In the rows, 128 means zero.
Each row has a class, written as a number after it; each block has new classes, again numbered from 0 up.
[93,119,121,123,144,117,114,124,144,148,131,96,133,124,145,88,84,166,124,164,139,183,102,179,137,163,159,116,140,177,160,95,112,105,140]	9
[171,112,139,135,105,111,123,140,107,141,146,53,150,134,146,125,133,127,91,144,138,123,125,102,119,124,141,123,105,129,116,103,125,137,103]	9
[152,129,159,133,139,180,137,165,113,86,129,128,156,131,131,138,86,109,104,134,117,163,150,67,136,141,126,155,122,112,107,149,141,121,114]	5
[138,140,129,106,96,138,158,120,137,86,131,192,124,124,153,181,127,127,115,118,144,115,96,145,135,149,105,121,130,101,159,129,118,165,136]	7
[129,161,100,115,152,107,155,133,155,149,128,165,117,145,141,126,46,130,143,139,126,161,133,111,126,141,123,103,141,153,158,82,96,111,148]	5
[149,100,136,109,114,134,123,145,145,121,121,167,125,138,139,98,111,139,97,138,146,139,101,123,139,180,127,117,132,155,155,115,122,152,113]	1
[123,131,106,140,95,108,136,135,117,115,73,67,150,96,155,121,93,120,125,148,93,161,125,104,129,95,126,120,125,124,131,112,116,123,165]	11
[155,128,143,134,138,126,111,145,96,120,160,146,118,143,97,157,136,84,124,112,123,119,167,109,133,148,100,121,117,118,125,139,160,149,100]	10
[99,124,133,121,108,120,127,119,119,105,137,119,128,100,100,180,118,105,136,117,136,187,143,135,123,119,109,141,121,119,114,168,127,116,143]	2
[80,145,110,126,128,116,162,124,124,99,119,230,106,119,92,161,137,128,133,113,141,142,110,173,121,131,113,119,135,148,155,163,142,142,168]	6
[112,107,118,106,130,138,138,119,143,118,112,190,142,142,181,88,67,141,123,135,139,161,103,146,106,166,118,101,154,170,148,135,125,112,110]	10
[138,117,132,137,133,153,135,124,160,137,116,104,136,107,173,83,115,127,155,161,117,170,129,149,123,152,153,136,168,104,120,89,122,125,137]	7
[151,89,155,119,83,146,119,138,97,84,130,73,136,102,153,161,128,123,94,101,140,89,101,147,147,152,124,135,163,111,132,132,118,137,107]	4
[137,121,133,155,147,115,113,142,127,146,122,43,106,85,95,103,123,122,125,146,88,118,171,98,123,134,127,142,122,147,120,146,115,111,146]	9
[81,145,155,147,148,155,75,165,154,133,143,116,131,122,70,140,155,145,138,104,152,99,159,91,123,123,123,160,72,145,105,157,115,127,95]	12
[176,101,133,119,171,127,130,130,130,148,127,184,117,155,168,162,151,128,119,144,128,90,144,68,135,149,110,115,95,131,133,109,147,148,96]	9
[155,142,138,119,152,164,145,139,135,119,103,42,139,124,121,95,68,143,113,160,121,145,144,104,163,138,160,116,185,167,126,92,88,114,127]	2
[149,109,134,126,73,90,145,142,101,116,119,95,130,118,117,108,121,115,103,124,167,118,101,139,125,99,137,111,130,146,139,137,129,183,109]	6
[158,141,117,142,173,102,145,102,145,171,131,116,116,124,103,84,168,129,137,188,134,141,122,105,119,163,156,131,102,127,142,83,118,168,173]	7
[121,141,134,121,137,123,148,112,80,107,86,72,141,96,158,138,126,133,130,146,107,103,117,147,143,117,148,133,178,126,145,126,124,138,166]	8
[118,101,170,102,70,128,116,125,137,91,185,152,97,146,102,134,155,142,111,105,164,89,112,175,136,140,132,130,138,115,150,135,159,141,154]	1
[159,106,158,131,136,151,134,151,142,107,130,163,137,138,124,192,129,127,119,120,162,130,149,70,129,151,117,127,89,110,110,147,135,128,102]	9
[174,150,113,123,144,80,121,107,126,144,127,208,91,130,128,167,164,96,120,131,137,104,121,99,123,133,101,88,64,120,162,124,131,194,116]	1
[124,125,167,149,129,123,80,131,129,120,134,82,143,123,200,129,98,102,136,149,113,145,157,117,120,123,118,146,95,117,98,122,107,111,103]	2
[133,138,111,137,144,119,170,113,128,131,115,173,113,137,132,149,116,100,140,141,115,168,136,164,122,131,102,118,132,119,128,127,137,125,120]	7
[158,113,128,129,101,112,106,141,116,127,138,102,105,137,139,68,102,101,131,138,142,119,115,102,132,142,138,92,165,111,111,124,149,139,85]	0
[111,141,95,133,111,113,136,156,101,117,130,126,138,101,82,121,114,102,121,122,134,168,111,89,122,131,114,125,104,137,135,148,132,156,139]	0
[93,141,114,151,95,116,125,138,95,104,138,150,135,131,130,111,117,100,113,109,145,118,90,160,132,130,105,127,128,129,140,149,150,147,125]	3
[167,129,171,136,100,140,135,147,154,140,119,147,125,142,120,152,111,130,128,104,171,118,148,114,136,97,150,128,100,112,107,149,134,123,100]	4
[141,136,132,130,92,154,194,139,165,113,120,167,118,166,153,128,133,133,145,140,133,112,146,137,141,141,111,149,149,99,115,80,131,129,141]	5
[111,138,135,132,95,122,125,132,106,102,128,183,151,151,125,116,166,112,125,112,147,108,113,99,101,111,115,128,120,99,112,182,143,174,119]	8
[147,116,132,135,134,150,121,133,131,118,165,100,122,134,76,127,161,122,133,109,144,134,117,111,127,140,136,139,114,117,99,158,123,117,106]	2
[197,94,137,124,135,142,160,137,162,149,104,163,130,155,155,82,69,131,126,127,130,140,140,134,146,129,138,109,138,153,134,111,115,111,109]	3
[168,138,130,122,84,158,155,158,111,107,137,139,146,164,155,105,121,122,107,123,118,119,115,113,121,147,123,142,128,123,115,132,141,141,80]	10
[97,123,111,112,138,110,106,92,125,117,141,167,132,125,130,95,139,126,143,147,125,149,104,101,98,150,123,121,125,122,140,151,143,154,146]	10
[103,136,155,153,84,132,106,146,151,122,138,115,144,122,70,151,159,138,135,97,142,151,142,128,112,79,137,146,54,109,101,172,120,122,135]	11
[141,155,113,142,101,86,127,120,123,148,152,63,134,156,91,89,144,120,136,126,154,109,114,136,121,104,139,109,116,121,128,101,93,156,118]	8
[167,118,126,135,155,105,111,125,128,157,171,118,109,129,94,96,185,130,118,137,139,89,108,86,101,144,135,121,66,145,132,128,109,174,108]	3
[89,150,106,133,93,97,125,125,94,122,130,115,137,130,126,134,121,113,149,102,154,144,95,190,121,124,142,128,152,127,136,125,114,128,115]	6
[134,100,138,131,157,108,149,135,120,147,169,107,117,114,106,127,143,148,119,146,142,103,103,84,108,122,139,145,91,151,131,144,148,167,119]	9
[125,130,139,155,121,182,149,145,161,116,129,104,169,151,113,136,135,142,145,106,145,132,129,134,146,108,135,153,92,118,108,96,99,127,103]	11
[67,122,115,125,129,145,105,120,147,93,158,98,116,157,84,86,135,139,140,151,135,148,123,151,164,134,103,132,142,124,141,103,132,131,125]	8
[128,116,163,139,130,109,111,127,145,121,122,90,126,131,117,102,82,122,134,146,119,153,157,127,122,112,135,120,128,132,117,125,106,127,116]	1
[149,136,137,138,127,146,100,140,139,121,183,99,129,138,107,115,135,112,137,120,145,166,127,147,123,173,148,126,111,111,128,97,101,125,114]	4
[110,153,107,128,111,122,141,130,140,115,118,143,117,117,91,136,151,127,123,143,151,173,113,123,104,155,121,117,96,134,132,130,116,137,138]	1
[148,133,115,134,160,97,131,98,116,144,121,115,126,97,107,157,174,119,113,138,150,102,123,74,97,98,117,101,86,127,130,144,119,157,146]	8
[166,98,139,132,134,122,76,117,143,162,170,58,112,97,127,116,169,134,102,138,166,121,127,110,102,146,146,103,78,140,127,122,124,118,108]	9
[168,130,125,126,169,107,134,106,119,132,151,98,110,137,92,132,136,132,110,146,154,92,108,86,119,122,139,80,117,142,132,110,112,153,106]	3
[146,128,129,127,102,142,147,139,98,92,117,120,174,99,158,170,114,117,106,104,146,135,93,138,126,117,128,102,131,118,129,121,103,166,105]	0
[145,126,140,118,85,106,133,119,130,117,140,128,102,134,67,151,164,131,123,103,175,90,107,128,137,114,141,117,112,103,137,146,146,151,141]	1
[139,128,125,125,100,128,184,144,137,121,111,149,131,146,143,133,88,132,120,125,147,130,110,147,132,154,118,129,152,148,137,104,97,143,108]	4
[131,128,115,122,135,120,126,128,127,123,153,178,123,160,157,79,81,107,125,125,142,136,97,105,115,148,122,116,123,150,137,149,139,116,127]	2
[125,181,122,135,116,102,119,111,101,140,115,77,126,123,137,99,87,91,135,153,112,163,158,133,130,111,140,127,147,118,132,115,128,121,149]	5
[131,124,122,106,138,96,139,106,115,107,113,171,111,94,101,194,155,130,127,126,151,111,101,102,130,131,125,112,117,111,154,153,151,171,172]	12
[137,98,134,123,149,106,111,115,141,155,163,122,110,120,105,117,143,137,112,152,154,130,129,79,107,142,133,123,93,144,132,138,146,133,137]	9
[152,115,124,141,130,110,102,119,122,142,103,83,109,119,96,70,136,108,120,153,140,137,142,93,129,135,145,127,124,136,117,145,136,113,131]	6
[109,146,126,157,146,124,123,117,120,128,132,20,150,82,123,94,90,130,121,150,101,160,137,165,99,137,149,116,154,157,128,98,94,90,173]	10
[111,79,143,138,116,140,141,112,150,115,160,139,129,119,115,142,166,135,150,110,153,134,119,181,121,127,124,143,129,105,115,121,140,123,146]	3
[163,83,158,132,109,123,146,124,133,125,144,108,123,148,148,136,115,108,160,90,145,74,143,152,128,121,126,146,154,100,105,119,134,113,106]	12
[176,147,121,122,88,87,136,159,77,123,101,101,144,114,119,150,111,105,115,108,149,128,107,118,134,114,158,99,143,127,143,127,109,179,110]	6
[145,131,137,151,159,107,108,119,114,146,136,52,130,90,104,130,130,110,143,119,122,132,144,136,131,90,155,115,116,133,121,132,117,120,161]	2
[147,116,132,130,201,129,122,106,154,157,144,146,117,152,109,108,139,140,147,165,147,140,125,57,123,141,145,133,94,118,114,116,134,131,111]	5
[195,111,159,134,138,117,141,151,111,135,142,121,125,119,144,168,149,114,104,124,148,98,135,112,95,156,136,110,95,129,124,123,120,133,127]	7
[161,86,168,133,130,150,125,132,118,123,110,14,142,109,181,81,99,153,127,152,119,114,123,165,145,136,186,120,198,134,117,105,122,113,105]	9
[163,109,134,137,119,104,130,135,171,148,112,127,115,133,128,88,83,123,126,141,127,144,149,133,127,148,125,106,128,138,139,107,100,109,156]	7
[145,124,134,141,154,148,92,132,167,153,131,132,135,135,119,86,144,129,143,120,140,127,143,78,114,117,140,114,107,135,96,145,103,130,94]	2
[130,125,155,130,104,141,105,147,144,82,128,193,139,138,107,194,139,116,113,99,153,142,151,99,121,123,96,130,68,108,114,167,107,135,100]	6
[123,124,139,137,143,101,99,113,88,132,111,52,136,85,138,110,88,111,114,141,102,134,145,143,133,102,143,120,142,151,146,131,125,112,168]	3
[166,105,134,123,150,120,127,124,139,143,157,144,95,126,133,103,134,119,120,163,141,138,125,90,117,146,126,118,77,136,127,121,153,135,117]	0
[172,136,121,141,145,120,137,134,161,161,113,131,122,143,139,52,94,128,116,164,109,158,131,147,132,159,146,92,157,159,142,67,94,149,116]	1
[86,193,102,126,108,117,165,125,88,110,106,181,127,117,109,190,174,115,146,107,102,125,131,197,142,120,104,137,148,116,156,142,121,169,163]	8
[148,167,131,147,84,70,132,124,86,114,95,154,150,122,128,135,108,79,112,119,152,153,123,132,98,105,135,93,118,119,127,164,107,179,126]	6
[113,156,106,136,106,136,135,140,104,113,130,152,151,110,156,165,89,95,113,90,130,141,116,122,109,100,106,111,115,134,143,135,134,125,134]	11
[153,84,153,128,147,134,105,135,143,137,125,188,125,138,175,76,102,121,149,116,128,100,124,106,123,148,136,124,149,127,125,151,135,140,99]	3
[137,152,110,148,148,102,145,121,115,121,121,129,125,146,124,86,123,106,151,155,99,130,128,108,113,150,142,135,148,118,123,106,106,138,153]	6
[83,166,78,141,139,121,155,107,129,137,122,192,125,150,114,151,141,115,153,105,122,133,119,163,119,127,104,114,151,123,132,109,118,120,136]	4
[114,106,149,140,82,109,122,122,141,125,123,81,123,111,103,164,131,131,127,100,166,118,128,186,145,101,126,129,120,116,128,119,127,109,138]	1
[88,114,113,120,98,120,122,130,115,101,129,151,146,126,151,124,112,116,115,117,138,152,110,127,101,126,98,117,135,129,129,146,134,125,130]	5
[188,117,128,114,147,110,145,123,130,138,154,182,113,129,156,101,132,107,120,160,145,151,105,101,100,177,129,100,130,128,145,120,127,191,112]	8
[91,150,126,153,131,126,118,129,104,116,160,147,135,156,112,148,137,107,136,97,114,146,133,216,130,127,116,124,122,127,133,118,122,112,127]	4
[163,117,125,115,157,115,126,124,129,127,124,167,118,109,97,147,164,127,127,137,121,142,114,62,100,159,137,116,107,115,127,151,117,165,127]	1
[193,122,140,128,116,144,131,132,156,121,139,127,131,167,117,142,113,119,123,127,149,133,135,66,139,143,136,113,105,94,112,100,117,116,109]	11

A new block, with new classes numbered from 0.
[96,167,116,132,124,75,148,157,87,147,162,137,138,145,99,129,96,155,61,131,147,138,139,147,153,127,175,130,95,185,126,116,140,147,131]	3
[125,139,128,106,142,78,140,141,94,98,162,118,173,99,128,179,120,149,138,56,118,146,95,146,127,97,166,130,112,73,86,112,112,142,140]	11
[130,169,115,156,139,130,173,140,106,135,125,142,177,111,136,125,119,142,101,95,95,145,125,137,132,115,85,152,112,136,132,152,149,160,132]	2
[156,114,128,130,157,111,135,97,139,112,131,156,145,164,151,159,127,127,112,127,72,134,138,126,104,85,128,135,131,133,122,160,112,142,138]	10
[128,111,131,145,118,140,115,111,128,176,121,168,146,118,150,120,141,137,148,168,119,113,116,111,161,145,136,152,102,152,106,106,132,105,131]	5
[100,136,111,126,102,117,100,129,139,141,118,115,159,139,134,127,142,144,179,94,143,145,105,138,127,135,94,113,174,143,119,68,160,130,106]	8
[159,117,144,168,119,100,99,181,136,153,140,130,105,172,145,137,156,111,117,171,123,115,143,125,145,127,111,133,117,145,107,100,132,146,95]	2
[101,142,121,143,152,116,162,129,109,156,126,98,107,160,161,166,133,129,162,189,79,113,132,131,128,91,138,121,160,142,86,80,176,182,110]	3
[116,146,126,161,132,121,91,101,125,121,117,118,161,154,140,110,139,120,102,167,125,117,150,122,113,109,118,136,149,140,150,176,95,111,125]	10
[138,112,131,166,111,101,163,113,134,156,124,142,192,135,132,104,110,110,85,142,153,125,142,150,144,115,137,173,141,127,126,138,134,145,109]	10
[137,163,126,180,135,115,114,97,113,160,96,94,129,158,140,112,109,132,113,153,145,82,194,152,179,130,160,163,169,142,109,123,145,142,135]	5
[134,158,105,155,101,120,135,88,106,140,136,142,148,142,136,144,117,148,144,81,170,137,97,122,150,175,124,73,135,122,85,140,170,186,125]	8
[132,115,130,168,122,133,88,93,116,130,79,106,145,85,112,126,101,125,123,72,130,117,164,134,113,120,150,145,155,117,140,144,123,125,138]	1
[125,121,129,143,143,103,111,123,117,120,106,93,119,138,152,94,131,137,181,120,161,149,142,138,97,125,177,149,167,76,160,113,114,141,158]	11
[129,155,135,160,111,125,70,155,161,135,111,118,128,152,134,94,120,120,146,132,79,139,166,140,105,139,146,148,129,124,112,68,84,105,154]	7
[145,137,155,150,113,180,144,88,136,160,178,113,146,163,189,134,142,115,149,188,135,143,157,107,130,153,113,136,125,78,78,142,97,120,148]	5
[123,122,106,158,89,120,73,137,129,143,112,153,184,144,130,108,124,152,108,100,129,122,100,108,124,102,146,149,101,168,145,99,123,121,129]	0
[136,115,139,174,162,76,92,122,122,159,135,137,143,160,147,130,124,143,132,157,124,144,136,148,113,127,130,133,144,123,104,148,108,151,114]	10
[134,145,122,137,120,99,127,123,115,129,168,93,157,179,139,148,149,136,120,157,70,122,229,142,117,96,124,172,134,150,141,132,142,81,137]	0
[136,159,114,151,122,106,110,117,126,137,160,133,175,128,112,120,132,141,130,107,168,143,93,108,113,149,149,121,99,119,133,173,102,123,139]	6
[116,147,100,161,146,129,110,138,136,143,143,125,113,99,135,100,91,169,178,131,115,139,129,123,134,141,134,101,115,101,94,152,135,136,150]	8
[132,97,181,166,138,111,129,177,130,106,165,110,103,103,132,179,152,125,123,157,118,168,153,127,81,104,140,116,114,129,146,108,132,186,94]	11
[132,119,97,90,143,123,126,105,138,109,79,171,139,137,103,114,127,109,131,106,77,120,130,100,107,94,149,149,123,172,168,123,106,99,170]	10
[92,147,117,166,132,108,109,93,108,129,81,109,108,142,158,101,130,121,156,155,99,113,138,132,110,148,152,136,167,131,138,124,134,156,132]	1
[94,122,106,154,116,117,123,108,113,151,104,124,121,117,104,148,125,112,135,165,103,128,105,119,88,117,174,109,122,178,150,117,142,159,121]	7
[133,205,132,133,160,97,117,97,154,133,130,119,151,153,91,98,131,159,176,162,128,138,162,86,121,113,177,111,101,154,120,199,114,125,155]	1
[132,96,136,154,119,82,116,82,146,156,148,149,163,154,127,98,121,140,143,133,156,137,114,132,136,158,135,120,105,96,128,184,149,120,102]	5
[107,124,102,140,122,107,85,124,102,133,90,114,102,144,156,100,98,163,100,145,87,112,160,130,144,107,108,131,134,158,133,157,133,114,133]	2
[153,148,145,137,116,108,151,150,154,144,172,131,222,128,111,148,130,108,147,101,127,149,153,121,148,112,106,80,112,63,56,149,145,150,124]	10
[102,112,133,147,122,141,83,119,119,146,87,118,151,116,120,93,129,139,119,173,163,109,157,109,134,105,149,131,131,139,161,169,129,98,149]	4
[123,130,105,126,117,79,109,134,112,97,144,145,164,162,151,109,144,95,107,135,61,128,116,106,116,89,123,145,132,130,118,121,80,129,122]	10
[133,148,141,121,161,114,193,113,115,120,116,133,83,139,135,92,97,128,99,204,111,105,139,120,152,128,148,170,116,167,78,130,120,182,122]	0
[126,112,143,170,155,127,94,100,113,184,111,120,121,141,128,93,90,134,127,141,141,130,175,118,115,138,158,119,165,114,87,164,135,152,137]	9
[106,133,114,129,146,123,162,119,102,120,165,107,133,134,114,146,129,129,114,131,122,136,116,122,91,97,150,164,123,157,154,120,139,154,105]	0
[143,129,137,148,110,107,102,105,111,155,140,97,164,185,147,137,161,92,110,157,183,79,126,147,179,132,93,147,174,108,102,121,123,105,84]	5
[137,97,122,162,132,132,100,97,121,146,137,104,132,113,120,113,89,97,114,96,129,108,143,117,135,94,158,123,166,97,89,136,126,163,117]	5
[119,151,158,191,149,124,93,110,115,162,128,98,169,133,151,130,144,156,151,162,101,154,159,119,90,101,125,168,154,148,105,113,109,140,110]	3
[129,131,129,153,139,173,139,152,144,128,147,69,113,129,165,130,103,119,172,155,75,154,173,116,77,85,130,131,148,80,94,99,106,170,160]	0
[120,107,149,142,142,91,121,135,130,142,149,132,191,113,111,120,112,131,122,128,107,168,163,105,106,89,146,110,116,112,100,168,125,161,130]	10
[124,135,129,145,143,94,90,121,136,177,66,151,165,134,100,110,127,143,162,113,156,122,131,146,157,147,131,104,147,156,133,124,164,137,142]	5
[120,148,144,140,116,152,104,135,157,142,114,123,212,122,130,101,130,135,129,102,136,140,145,111,115,131,107,136,122,94,132,146,118,98,170]	6
[109,127,137,134,141,97,106,157,109,128,130,117,150,141,147,144,121,153,105,122,112,130,148,155,135,93,128,126,138,122,122,120,140,125,131]	3
[155,131,154,183,113,132,134,105,115,140,160,106,115,154,161,124,140,113,135,184,115,143,210,112,106,152,148,127,129,97,108,156,119,138,142]	3
[124,161,139,146,127,145,143,63,121,102,131,100,151,180,160,123,100,148,90,103,109,116,142,119,135,102,104,144,144,97,88,153,143,166,105]	4
[115,121,135,140,129,101,158,130,119,118,163,101,149,149,157,169,124,135,113,153,131,145,134,149,117,115,124,129,135,103,114,153,136,156,127]	8
[160,106,121,65,159,131,182,135,103,113,191,115,75,127,124,184,153,118,148,130,138,88,148,125,169,99,132,139,121,97,113,111,165,85,115]	11
[151,119,129,111,105,184,106,113,142,110,79,159,126,137,113,145,143,122,116,65,130,112,115,121,121,136,99,177,119,164,172,58,114,77,135]	4
[128,115,166,125,95,121,81,104,120,114,125,118,145,161,170,130,144,137,109,147,147,143,182,117,116,130,192,123,160,131,110,141,104,117,152]	9
[122,102,133,145,138,132,106,109,144,165,118,122,144,133,133,80,91,146,133,144,134,146,165,140,102,118,126,137,150,125,123,152,123,120,152]	0
[137,156,92,153,155,115,142,189,110,176,89,138,131,116,134,126,99,146,184,145,98,132,114,126,139,125,137,120,110,109,95,110,123,154,175]	9
[119,142,120,152,100,128,127,116,122,179,141,105,158,152,132,117,93,121,114,145,140,142,129,100,122,136,112,100,130,122,71,136,113,167,142]	6
[124,112,156,118,139,79,153,100,140,115,97,131,138,166,140,154,126,133,151,125,87,120,162,117,145,117,204,113,116,110,99,121,196,197,143]	5
[131,110,130,154,115,124,132,114,121,132,120,131,115,131,158,125,126,97,140,163,90,119,130,113,123,146,116,136,144,116,73,107,111,156,131]	8
[125,152,131,138,107,109,138,142,125,128,112,91,110,166,137,103,96,129,138,123,149,111,147,142,163,171,105,112,122,66,85,101,146,137,114]	3
[128,127,138,148,141,111,123,113,139,140,124,110,151,163,139,117,96,129,106,129,128,120,162,133,117,84,179,139,142,91,113,144,117,144,169]	11
[121,117,133,139,134,107,90,110,120,158,167,147,194,140,128,142,143,132,105,117,148,112,100,131,133,96,152,127,152,130,98,159,135,98,96]	9
[130,169,124,144,92,118,90,128,122,105,107,121,211,147,155,119,174,121,132,115,165,92,140,120,175,117,128,110,165,106,116,145,147,115,150]	8
[147,98,132,151,151,107,107,79,106,134,140,132,82,127,151,130,124,121,152,156,106,108,152,129,133,173,111,118,152,98,66,167,125,122,122]	8
[126,106,134,150,101,72,86,176,114,90,77,129,145,90,144,106,116,134,128,101,146,146,104,149,138,145,121,118,140,107,119,112,98,163,135]	8
[132,116,142,150,117,149,72,204,152,152,40,131,139,127,109,66,154,99,161,155,168,113,123,96,127,138,96,142,134,130,172,82,111,104,130]	9
[125,166,118,154,143,136,115,138,103,149,125,116,107,158,147,150,159,109,145,163,130,112,117,134,123,162,106,116,136,125,119,131,117,128,136]	2
[125,89,105,167,128,98,96,60,120,170,139,96,118,128,92,118,92,96,171,131,122,105,126,78,98,95,196,79,143,82,69,163,137,166,115]	11
[137,108,147,144,179,97,114,149,141,145,119,81,147,103,104,121,78,162,159,71,114,163,161,151,119,84,79,162,163,97,85,92,135,160,72]	10
[96,143,164,105,157,104,79,134,110,106,128,112,180,114,135,176,134,198,153,85,135,174,115,150,107,113,142,121,119,106,111,132,107,115,144]	4
[155,125,133,107,161,147,160,113,156,145,14,129,116,159,109,132,94,110,153,84,110,101,121,137,121,115,102,179,148,117,121,46,122,141,170]	11
[128,118,135,135,156,140,144,170,149,206,138,148,153,163,106,137,117,118,148,134,93,174,131,125,81,113,64,134,111,138,123,79,121,126,149]	3
[142,143,141,201,119,130,109,78,119,154,115,116,159,176,152,110,118,122,116,133,105,119,161,88,125,131,158,167,116,115,103,129,121,177,132]	5
[115,123,89,134,140,109,132,105,124,153,86,119,114,129,113,105,76,148,146,115,113,133,114,122,110,81,148,124,145,151,137,118,132,161,147]	11
[123,92,146,143,129,91,108,99,118,149,109,122,165,111,138,118,137,131,163,135,123,124,180,138,122,124,171,137,147,81,120,149,149,101,157]	11
[126,131,123,141,149,85,130,152,114,129,94,132,175,108,129,164,136,144,110,131,131,92,125,169,160,87,141,156,123,130,158,158,147,105,137]	1
[135,154,124,134,131,164,129,109,137,125,175,117,94,133,103,172,107,145,109,74,155,102,104,100,132,153,174,134,87,136,97,92,147,142,106]	6
[128,147,130,137,122,96,121,69,124,150,129,111,162,178,151,133,161,129,136,168,147,125,116,149,119,131,122,163,166,153,119,152,110,99,103]	2
[138,98,167,109,134,126,141,100,132,119,135,108,159,141,178,118,134,158,129,145,114,137,174,148,136,115,69,185,159,90,109,156,138,70,89]	9
[121,128,131,160,76,173,104,144,94,139,134,109,118,129,152,146,123,86,81,128,96,107,199,131,130,154,102,123,136,111,108,84,111,95,154]	3
[100,164,99,199,103,126,71,153,143,143,87,122,195,132,116,71,146,126,148,132,170,91,135,111,139,142,167,136,117,105,182,147,147,98,166]	8
[104,127,109,117,123,71,118,106,121,123,162,141,177,113,111,119,118,145,164,110,86,146,95,112,114,121,141,89,85,85,94,178,126,99,123]	3
[132,149,146,128,153,121,111,142,124,120,114,104,111,106,139,96,126,144,143,130,145,146,154,142,128,110,144,183,172,157,129,90,86,130,129]	1
[116,161,148,160,143,122,101,100,158,142,96,120,142,156,135,94,122,171,177,116,118,149,131,131,100,147,132,160,134,134,121,87,130,126,114]	3
